Below are the code and all the weights of a small trained network. Each question names an input and a target symbol and asks about switching units off, where a switched-off unit gives its printed mean instead of its output.

import numpy as np


def w(rows, s, z=0):
    codes = np.array(rows[::2]) - 128.0
    scale = np.full(codes.shape[1], s)
    scale[-1] = z or s
    return codes * scale


def norm(h):
    return h / np.sqrt((h * h).mean(-1, keepdims=True) + 1e-5)


def softmax(a):
    e = np.exp(a - a.max(-1, keepdims=True))
    return e / e.sum(-1, keepdims=True)


def log_softmax(a):
    a = a - a.max(-1, keepdims=True)
    return a - np.log(np.exp(a).sum(-1, keepdims=True))


def net(x, mask):
    ids = ['αβγδεηθλμξπστφω'.index(c) for c in x.split()]
    T = len(ids)
    res = E[ids] + P[:T]
    u = 0
    for l in range(2):
        r = norm(res)
        for j in range(3):
            rows = slice(2 * j, 2 * j + 2)
            q, k, v = (r @ M[l][rows].T for M in (Q, K, V))
            z = softmax(np.where(np.tri(T) > 0, q @ k.T / 2**0.5, -1e9)) @ v
            o = O[l][rows]
            res = res + np.where(mask[u + j], z, o[:, -1]) @ o[:, :-1]
        u += 3
    return log_softmax(norm(res)[-1] @ U[:, :-1].T + U[:, -1])


Q, K, V, O = {}, {}, {}, {}
E = w([
[120,154,142],'α',
[166,212,159],'β',
[140,150,146],'γ',
[142,177,158],'δ',
[81,130,100],'ε',
[148,132,141],'η',
[120,173,140],'θ',
[35,164,73],'λ',
[147,135,155],'μ',
[195,159,204],'ξ',
[12,149,127],'π',
[65,65,178],'σ',
[198,15,84],'τ',
[3,118,107],'φ',
[145,154,55],'ω',
],0.019)
P = w([
[101,246,169],'0',
[111,208,158],'1',
[128,186,157],'2',
[166,142,157],'3',
[203,58,139],'4',
[148,163,147],'5',
],0.013)
Q[0] = w([
[132,132,231],'0.h0',
[85,116,88],'0.h0',
[94,113,157],'0.h1',
[123,146,140],'0.h1',
[5,91,62],'0.h2',
[87,140,186],'0.h2',
],0.028)
K[0] = w([
[120,145,249],'0.h0',
[156,160,45],'0.h0',
[162,175,119],'0.h1',
[133,85,120],'0.h1',
[3,138,209],'0.h2',
[111,56,162],'0.h2',
],0.025)
V[0] = w([
[126,82,108],'0.h0',
[202,156,83],'0.h0',
[183,157,27],'0.h1',
[141,66,134],'0.h1',
[82,65,250],'0.h2',
[163,145,163],'0.h2',
],0.024)
O[0] = w([
[116,122,197,3],'0.h0',
[169,17,120,186],'0.h0',
[185,54,77,93],'0.h1',
[80,88,204,3],'0.h1',
[7,172,180,67],'0.h2',
[154,172,143,197],'0.h2',
],0.017,0.011)
Q[1] = w([
[244,218,224],'1.h0',
[136,150,78],'1.h0',
[173,206,5],'1.h1',
[156,229,158],'1.h1',
[156,183,124],'1.h2',
[150,20,150],'1.h2',
],0.021)
K[1] = w([
[241,200,176],'1.h0',
[108,100,76],'1.h0',
[254,152,161],'1.h1',
[126,188,182],'1.h1',
[66,76,163],'1.h2',
[220,118,114],'1.h2',
],0.023)
V[1] = w([
[237,147,102],'1.h0',
[97,160,54],'1.h0',
[150,172,202],'1.h1',
[61,111,22],'1.h1',
[163,170,218],'1.h2',
[252,142,165],'1.h2',
],0.027)
O[1] = w([
[35,104,169,249],'1.h0',
[192,105,192,194],'1.h0',
[46,167,65,154],'1.h1',
[231,116,227,109],'1.h1',
[3,118,120,126],'1.h2',
[41,10,117,186],'1.h2',
],0.021,0.018)
U = w([
[157,178,187,93],'α',
[145,116,45,30],'β',
[113,113,235,1],'γ',
[82,119,236,30],'δ',
[157,157,154,137],'ε',
[124,114,184,39],'η',
[133,127,177,42],'θ',
[169,132,166,105],'λ',
[112,149,194,78],'μ',
[27,136,23,208],'ξ',
[206,196,58,197],'π',
[141,145,104,61],'σ',
[106,68,112,73],'τ',
[186,169,73,160],'φ',
[230,46,1,230],'ω',
],0.011,0.0057)

Each question gives the input, a string of symbols that net reads in full, and the target symbol t.
The units are the heads (2 rows each of Q, K, V and O). Each row of codes is followed by its name. A weight is (code - 128) times the scale printed after its matrix; where a second scale follows, it is the last column's (O and U).
mask holds one flag per head, layer by layer. A switched-off head (its flag False) gives its mean, the last column of its rows in O, instead of its output. The means were averaged over made-up inputs and are rounded, as every weight is.
A unit's drop is (log p(t) with every unit on - log p(t) with that unit switched off) / (log p(t) with every unit on - log p(t) with every unit switched off).
The circuit of an input: a set's keep is (log p(t) with only the set's units on - log p(t) with every unit switched off) / (log p(t) with every unit on - log p(t) with every unit switched off). Starting from all 6 units, units are removed one at a time, each time the one whose removal leaves the highest keep (on an exact tie, the one counted first), for as long as the keep stays at least 0.8.
circuit, biggest first: the units of the circuit, biggest drop first
most important unit: the unit with the biggest drop
which heads matter: for each layer, one digit per head in row order, 1 if its drop is at least 0.15 and else 0, layers parted by /
drop of u: that unit's drop, to one decimal
input π μ ξ ξ ω μ, target ω: which heads matter : 001 / 000
input ω λ η, target ω: which heads matter : 001 / 000
input ξ π α λ, target π: circuit, biggest first : 0.h2, 1.h2
input ε δ ξ γ π λ, target π: most important unit : 0.h2
input ω δ σ η ξ ε, target π: which heads matter : 001 / 101
input ξ π γ, target π: circuit, biggest first : 1.h2, 0.h2
input δ ξ ω π δ γ, target π: circuit, biggest first : 0.h2, 1.h2
input ε δ λ μ π, target π: which heads matter : 001 / 100
input ξ ξ ξ ξ ω π, target ω: circuit, biggest first : 1.h0, 0.h2
input δ η δ ξ μ, target ξ: circuit, biggest first : 1.h1, 0.h2
input ω π ξ ξ, target π: circuit, biggest first : 0.h2, 1.h2
input ε ω α γ, target ω: drop of 1.h0 : -0.1
input ξ μ ξ ξ ε ξ, target ξ: drop of 1.h1 : 0.4
input φ ε ω, target ω: drop of 0.h2 : 0.7
input η ξ ξ θ μ, target ξ: most important unit : 1.h1
